Here is a tiny trained network, its code and every weight. The questions are about switching its units off for an input and a class, where a switched-off unit gives its printed mean instead of its output.

import numpy as np


def w(rows, s, z=0):
    codes = np.array(rows[::2]) - 128.0
    scale = np.full(codes.shape[1], s)
    scale[-1] = z or s
    return codes * scale


def norm(h):
    return h / np.sqrt((h * h).mean(-1, keepdims=True) + 1e-5)


def f(y):
    return y / 2 * (1 + np.tanh(0.7978845608 * (y + 0.044715 * y**3)))


def log_softmax(a):
    a = a - a.max(-1, keepdims=True)
    return a - np.log(np.exp(a).sum(-1, keepdims=True))


def net(x, mask):
    res = np.array(x, float).reshape(1, 3) / 4 @ E
    u = 0
    for l in range(2):
        y = f(norm(res) @ A[l][:, :-1].T + A[l][:, -1])
        res = res + np.where(mask[u : u + 16], y, B[l][:, -1]) @ B[l][:, :-1]
        u += 16
    return log_softmax(norm(res)[-1] @ U[:, :-1].T + U[:, -1])


A, B = {}, {}
E = w([
[151,68,46,35,142,177,110,112],'x0',
[106,201,165,103,142,253,174,112],'x1',
[106,122,40,217,155,150,176,30],'x2',
],0.0066)
A[0] = w([
[127,138,175,181,130,107,125,138,10],'0.n1',
[114,161,156,176,130,94,167,132,7],'0.n2',
[114,122,112,166,138,155,128,112,39],'0.n3',
[141,123,192,102,135,90,116,160,42],'0.n4',
[123,102,55,107,133,151,123,112,51],'0.n5',
[125,175,163,165,124,206,139,117,12],'0.n6',
[140,161,142,144,138,189,142,120,14],'0.n7',
[118,90,40,76,131,123,111,126,69],'0.n8',
[119,135,168,189,111,123,119,132,26],'0.n9',
[136,97,104,173,134,32,145,135,99],'0.n10',
[126,123,180,89,130,84,116,155,74],'0.n11',
[120,165,153,209,136,89,107,115,11],'0.n12',
[139,116,62,247,135,112,128,100,56],'0.n13',
[161,113,108,153,120,77,92,124,88],'0.n14',
[118,110,103,140,124,40,129,125,55],'0.n15',
[109,137,96,176,141,159,146,110,20],'0.n16',
],0.014,0.0018)
B[0] = w([
[218,59,136,103,120,122,129,143,174],'0.n1',
[240,77,140,118,149,157,128,106,180],'0.n2',
[119,200,149,92,114,146,126,134,157],'0.n3',
[107,221,103,68,53,112,173,127,190],'0.n4',
[213,74,190,93,76,99,134,159,192],'0.n5',
[10,50,107,185,166,177,92,143,193],'0.n6',
[32,77,129,201,157,111,92,139,169],'0.n7',
[225,91,146,179,167,167,152,110,210],'0.n8',
[222,72,132,111,135,136,124,114,171],'0.n9',
[19,82,123,188,188,166,78,145,227],'0.n10',
[95,210,87,99,47,94,184,81,188],'0.n11',
[254,71,152,139,134,132,153,141,199],'0.n12',
[95,247,98,43,2,45,172,131,249],'0.n13',
[55,116,146,151,176,214,116,116,186],'0.n14',
[40,94,137,155,190,193,101,136,200],'0.n15',
[112,232,153,58,95,135,135,129,181],'0.n16',
],0.014,0.011)
A[1] = w([
[229,91,173,166,135,109,165,138,70],'1.n1',
[106,227,83,93,102,50,119,106,30],'1.n2',
[128,183,116,108,113,109,139,119,73],'1.n3',
[84,121,201,138,164,147,72,170,101],'1.n4',
[54,79,78,199,172,117,61,119,20],'1.n5',
[74,111,137,160,113,149,82,148,112],'1.n6',
[131,114,132,161,119,76,98,143,82],'1.n7',
[70,117,149,145,204,139,25,170,83],'1.n8',
[42,118,127,122,160,160,103,125,116],'1.n9',
[181,98,148,147,142,146,136,117,89],'1.n10',
[190,130,158,132,120,86,121,114,106],'1.n11',
[206,72,136,125,153,129,132,145,99],'1.n12',
[69,131,81,183,217,167,101,91,87],'1.n13',
[249,118,120,149,202,120,156,121,4],'1.n14',
[171,199,120,77,118,82,155,107,217],'1.n15',
[164,92,141,172,170,144,140,134,66],'1.n16',
],0.013,0.0021)
B[1] = w([
[214,132,102,164,233,130,192,124,236],'1.n1',
[108,177,216,96,68,51,150,68,249],'1.n2',
[119,122,140,95,82,86,115,112,189],'1.n3',
[80,132,77,142,139,162,111,137,208],'1.n4',
[59,157,120,113,135,215,51,205,250],'1.n5',
[153,127,48,118,187,104,70,126,219],'1.n6',
[99,130,134,139,183,140,152,91,115],'1.n7',
[53,83,69,133,127,129,63,153,236],'1.n8',
[160,78,141,172,163,144,70,149,255],'1.n9',
[177,120,124,107,116,58,160,176,189],'1.n10',
[71,120,92,125,169,167,177,198,177],'1.n11',
[162,151,120,188,170,129,202,118,222],'1.n12',
[139,80,159,110,148,149,5,130,242],'1.n13',
[246,93,137,164,178,144,203,125,209],'1.n14',
[27,133,146,147,99,116,86,80,251],'1.n15',
[156,184,99,71,33,121,170,154,189],'1.n16',
],0.017,0.0085)
U = w([
[37,95,105,142,170,171,8,156,34],'0',
[38,193,188,85,54,60,150,52,122],'1',
[193,110,125,149,173,128,212,127,255],'2',
],0.012,0.00037)

Each question gives the input, the list of numbers given to net, and the class t.
The units are the neurons (one row each of A and B). Each row of codes is followed by its name. A weight is (code - 128) times the scale printed after its matrix; where a second scale follows, it is the last column's (A, B and U).
mask holds one flag per neuron, layer by layer. A switched-off neuron (its flag False) gives its mean, the last column of its row in B, instead of its output. The means were averaged over made-up inputs and are rounded, as every weight is.
A unit's drop is (log p(t) with every unit on - log p(t) with that unit switched off) / (log p(t) with every unit on - log p(t) with every unit switched off).
top k neurons: the k neurons with the biggest drops, biggest first
top k neurons in layer l: the k neurons of layer l with the biggest drops, biggest first
drop of u: that unit's drop, to one decimal
input [8,-1,-6], class 2: top 2 neurons in layer 0 : 0.n8, 0.n13
input [6,0,-6], class 1: top 2 neurons in layer 0 : 0.n11, 0.n12
input [-1,0,-1], class 1: top neuron in layer 1 : 1.n15
input [3,-6,-7], class 1: top 2 neurons in layer 0 : 0.n11, 0.n4
input [5,-1,4], class 2: top 2 neurons in layer 0 : 0.n8, 0.n5
input [4,3,3], class 2: top 3 neurons : 0.n13, 0.n5, 0.n10
input [8,-7,-5], class 2: top 2 neurons : 0.n8, 0.n13
input [-6,3,-6], class 1: top 2 neurons : 0.n4, 0.n11
input [-5,-4,-1], class 2: top 2 neurons : 0.n12, 0.n1
input [8,-3,8], class 1: top 3 neurons : 0.n13, 0.n12, 0.n2
input [8,-7,-2], class 2: top 3 neurons : 0.n8, 0.n5, 0.n6
input [-6,-5,8], class 1: drop of 0.n13 : 1.4
input [2,-3,8], class 1: drop of 0.n13 : 0.2
input [-5,-1,-5], class 1: drop of 1.n6 : 0.0
input [-3,-2,-2], class 2: top neuron : 0.n13
